Below are the code and all the weights of a small trained network. Each question names an input and a class and asks about switching units off, where a switched-off unit gives its printed mean instead of its output.

import numpy as np


def w(rows, s, z=0):
    codes = np.array(rows[::2]) - 128.0
    scale = np.full(codes.shape[1], s)
    scale[-1] = z or s
    return codes * scale


def f(y):
    return y / 2 * (1 + np.tanh(0.7978845608 * (y + 0.044715 * y**3)))


def log_softmax(a):
    a = a - a.max(-1, keepdims=True)
    return a - np.log(np.exp(a).sum(-1, keepdims=True))


def net(x, mask):
    res = np.array(x, float).reshape(1, 4) / 4 @ E
    y = f(res @ A[0][:, :-1].T + A[0][:, -1])
    res = res + np.where(mask, y, B[0][:, -1]) @ B[0][:, :-1]
    return log_softmax(res[-1] @ U[:, :-1].T + U[:, -1])


A, B = {}, {}
E = w([
[95,153,180],'x0',
[171,113,82],'x1',
[191,229,127],'x2',
[11,155,89],'x3',
],0.012)
A[0] = w([
[78,134,247,213],'neuron 0',
[251,115,188,201],'neuron 1',
[138,172,48,106],'neuron 2',
[85,112,123,255],'neuron 3',
[163,137,80,143],'neuron 4',
[137,163,49,87],'neuron 5',
[126,175,145,66],'neuron 6',
[178,120,109,218],'neuron 7',
[77,143,28,241],'neuron 8',
[136,77,129,171],'neuron 9',
[96,34,94,190],'neuron 10',
[163,160,198,72],'neuron 11',
[162,153,145,99],'neuron 12',
[123,170,195,66],'neuron 13',
[103,221,70,237],'neuron 14',
[120,218,148,115],'neuron 15',
[138,90,130,196],'neuron 16',
[152,107,132,73],'neuron 17',
[101,120,80,182],'neuron 18',
[140,91,51,187],'neuron 19',
[134,83,148,251],'neuron 20',
[108,165,230,28],'neuron 21',
[158,141,183,100],'neuron 22',
],0.016,0.006)
B[0] = w([
[147,190,212,219],'neuron 0',
[167,149,144,252],'neuron 1',
[116,53,33,161],'neuron 2',
[149,230,171,198],'neuron 3',
[135,91,78,158],'neuron 4',
[153,116,58,155],'neuron 5',
[96,79,131,142],'neuron 6',
[156,153,105,180],'neuron 7',
[165,242,103,222],'neuron 8',
[97,159,108,165],'neuron 9',
[141,179,96,219],'neuron 10',
[132,87,181,169],'neuron 11',
[142,122,141,153],'neuron 12',
[106,73,195,157],'neuron 13',
[71,163,55,206],'neuron 14',
[1,106,105,178],'neuron 15',
[105,156,101,161],'neuron 16',
[142,76,128,135],'neuron 17',
[181,183,121,173],'neuron 18',
[173,171,118,182],'neuron 19',
[89,214,127,182],'neuron 20',
[156,69,156,168],'neuron 21',
[141,116,208,160],'neuron 22',
],0.009,0.016)
U = w([
[188,128,57,190],'0',
[116,19,108,31],'1',
[129,176,134,216],'2',
[181,91,220,147],'3',
[38,165,118,163],'4',
[43,59,173,110],'5',
[131,10,112,5],'6',
[123,5,115,2],'7',
],0.011,0.0045)

Each question gives the input, the list of numbers given to net, and the class t.
The units are the neurons (one row each of A and B). Each row of codes is followed by its name. A weight is (code - 128) times the scale printed after its matrix; where a second scale follows, it is the last column's (A, B and U).
mask holds one flag per neuron, in row order. A switched-off neuron (its flag False) gives its mean, the last column of its row in B, instead of its output. The means were averaged over made-up inputs and are rounded, as every weight is.
A unit's drop is (log p(t) with every unit on - log p(t) with that unit switched off) / (log p(t) with every unit on - log p(t) with every unit switched off).
The circuit of an input: a set's keep is (log p(t) with only the set's units on - log p(t) with every unit switched off) / (log p(t) with every unit on - log p(t) with every unit switched off). Starting from the 12 units with the biggest drops (on a tie, the unit counted first), units are removed one at a time, each time the one whose removal leaves the highest keep (on an exact tie, the one counted first), for as long as the keep stays at least 0.8.
units of the circuit, in order: the units of the circuit, biggest drop first
k most important neurons: the k neurons with the biggest drops, biggest first
drop of u: that unit's drop, to one decimal
input [-8,-3,-5,6], class 2: units of the circuit, in order	neuron 8; neuron 18
input [-1,0,3,-1], class 0: units of the circuit, in order	neuron 0; neuron 3
input [7,-2,-7,4], class 2: units of the circuit, in order	neuron 0; neuron 15
input [-5,4,7,8], class 0: units of the circuit, in order	neuron 2
input [2,0,0,-1], class 3: 2 most important neurons	neuron 14; neuron 8
input [-1,2,5,4], class 4: 3 most important neurons	neuron 15; neuron 14; neuron 1
input [-2,3,7,4], class 0: 3 most important neurons	neuron 5; neuron 2; neuron 20
input [8,1,5,3], class 4: drop of neuron 14	0.8
input [-3,2,6,4], class 0: drop of neuron 2	0.3
input [7,3,6,-1], class 5: drop of neuron 15	0.2
